Below is a small trained network, with its code and all its weights. Each question gives an input and a target symbol and asks what happens when units are switched off, that is, made to give their printed mean instead of their output.

import numpy as np


def w(rows, s, z=0):
    codes = np.array(rows[::2]) - 128.0
    scale = np.full(codes.shape[1], s)
    scale[-1] = z or s
    return codes * scale


def softmax(a):
    e = np.exp(a - a.max(-1, keepdims=True))
    return e / e.sum(-1, keepdims=True)


def log_softmax(a):
    a = a - a.max(-1, keepdims=True)
    return a - np.log(np.exp(a).sum(-1, keepdims=True))


def net(x, mask):
    ids = ['γδζηθλμξσφ'.index(c) for c in x.split()]
    T = len(ids)
    res = E[ids] + P[:T]
    u = 0
    for l in range(2):
        r = res
        for j in range(3):
            rows = slice(2 * j, 2 * j + 2)
            q, k, v = (r @ M[l][rows].T for M in (Q, K, V))
            z = softmax(np.where(np.tri(T) > 0, q @ k.T / 2**0.5, -1e9)) @ v
            o = O[l][rows]
            res = res + np.where(mask[u + j], z, o[:, -1]) @ o[:, :-1]
        u += 3
    return log_softmax(res[-1] @ U[:, :-1].T + U[:, -1])


Q, K, V, O = {}, {}, {}, {}
E = w([
[145,100,127],'γ',
[197,120,121],'δ',
[97,140,178],'ζ',
[66,131,72],'η',
[105,93,220],'θ',
[140,97,126],'λ',
[126,88,163],'μ',
[66,171,251],'ξ',
[133,140,117],'σ',
[142,85,128],'φ',
],0.02)
P = w([
[192,2,215],'0',
[153,80,166],'1',
[154,59,166],'2',
[144,116,130],'3',
[148,80,129],'4',
[145,83,119],'5',
[138,89,112],'6',
[139,69,109],'7',
[140,91,96],'8',
[135,105,80],'9',
[132,70,85],'10',
[126,48,84],'11',
[137,111,63],'12',
[143,65,82],'13',
],0.0053)
Q[0] = w([
[123,136,128],'0.h1',
[122,94,16],'0.h1',
[149,83,85],'0.h2',
[173,106,153],'0.h2',
[226,213,127],'0.h3',
[252,113,62],'0.h3',
],0.017)
K[0] = w([
[125,117,142],'0.h1',
[65,108,69],'0.h1',
[167,101,173],'0.h2',
[174,155,144],'0.h2',
[249,163,146],'0.h3',
[221,87,51],'0.h3',
],0.018)
V[0] = w([
[50,90,8],'0.h1',
[227,191,165],'0.h1',
[109,108,97],'0.h2',
[162,226,73],'0.h2',
[208,127,104],'0.h3',
[146,43,116],'0.h3',
],0.013)
O[0] = w([
[253,251,248,117],'0.h1',
[36,109,57,108],'0.h1',
[109,161,151,105],'0.h2',
[54,118,12,3],'0.h2',
[223,54,207,207],'0.h3',
[134,186,239,237],'0.h3',
],0.0069,0.0058)
Q[1] = w([
[69,205,174],'1.h1',
[43,199,156],'1.h1',
[151,155,62],'1.h2',
[171,134,49],'1.h2',
[66,248,116],'1.h3',
[133,144,166],'1.h3',
],0.014)
K[1] = w([
[122,199,171],'1.h1',
[7,162,143],'1.h1',
[118,99,154],'1.h2',
[184,39,160],'1.h2',
[40,162,153],'1.h3',
[105,186,168],'1.h3',
],0.014)
V[1] = w([
[217,15,72],'1.h1',
[17,148,103],'1.h1',
[21,176,170],'1.h2',
[158,132,93],'1.h2',
[186,86,191],'1.h3',
[219,4,100],'1.h3',
],0.011)
O[1] = w([
[225,210,52,209],'1.h1',
[135,80,247,9],'1.h1',
[203,1,102,140],'1.h2',
[127,132,143,109],'1.h2',
[46,104,188,251],'1.h3',
[41,222,120,242],'1.h3',
],0.0083,0.018)
U = w([
[103,147,152,86],'γ',
[148,174,49,155],'δ',
[95,101,144,186],'ζ',
[157,152,137,101],'η',
[61,118,168,2],'θ',
[156,54,45,162],'λ',
[58,110,81,138],'μ',
[245,174,254,190],'ξ',
[115,154,168,67],'σ',
[140,101,76,51],'φ',
],0.0094,0.0062)

Each question gives the input, a string of symbols that net reads in full, and the target symbol t.
The units are the heads (2 rows each of Q, K, V and O). Each row of codes is followed by its name. A weight is (code - 128) times the scale printed after its matrix; where a second scale follows, it is the last column's (O and U).
mask holds one flag per head, layer by layer. A switched-off head (its flag False) gives its mean, the last column of its rows in O, instead of its output. The means were averaged over made-up inputs and are rounded, as every weight is.
A unit's drop is (log p(t) with every unit on - log p(t) with that unit switched off) / (log p(t) with every unit on - log p(t) with every unit switched off).
The circuit of an input: a set's keep is (log p(t) with only the set's units on - log p(t) with every unit switched off) / (log p(t) with every unit on - log p(t) with every unit switched off). Starting from all 6 units, units are removed one at a time, each time the one whose removal leaves the highest keep (on an exact tie, the one counted first), for as long as the keep stays at least 0.8.
circuit, biggest first: the units of the circuit, biggest drop first
most important unit: the unit with the biggest drop
which heads matter: for each layer, one digit per head in row order, 1 if its drop is at least 0.15 and else 0, layers parted by /
drop when u is switched off: that unit's drop, to one decimal
input σ λ δ λ δ η σ, target ξ: circuit, biggest first -> (0.h1, 1.h3)
input λ δ δ φ λ δ λ λ γ θ, target θ: which heads matter -> 001 / 100
input λ ζ λ δ λ λ φ λ ζ, target ζ: which heads matter -> 001 / 101
input λ δ η λ γ λ δ δ δ λ ξ γ, target λ: circuit, biggest first -> (1.h2, 0.h3)
input ξ ζ ζ σ, target λ: circuit, biggest first -> (1.h3, 0.h3)
input ξ λ γ, target λ: circuit, biggest first -> (0.h3, 1.h2)
input η σ δ δ δ η λ, target ξ: which heads matter -> 100 / 001
input η λ ξ λ μ ζ η λ ξ θ ζ θ, target θ: circuit, biggest first -> (1.h1)
input δ δ λ γ φ φ ξ δ μ ζ, target ζ: circuit, biggest first -> (1.h1, 1.h3, 0.h3)
input γ η μ η φ μ δ δ ξ φ σ, target λ: which heads matter -> 111 / 111
input ζ η δ δ φ λ μ θ λ δ μ, target μ: circuit, biggest first -> (0.h3, 0.h1, 1.h3)
input η ξ λ, target λ: circuit, biggest first -> (1.h2, 0.h3, 1.h3)
input δ φ φ η δ ζ ζ η ζ σ σ, target ξ: drop when 0.h2 is switched off -> 0.0
input δ φ η φ φ θ φ ζ φ, target ξ: drop when 1.h1 is switched off -> -0.2
input λ η ξ δ ξ η σ ζ λ δ δ φ δ μ, target μ: drop when 0.h1 is switched off -> 0.2
input δ η λ θ φ λ ζ δ λ η, target ξ: most important unit -> 0.h1
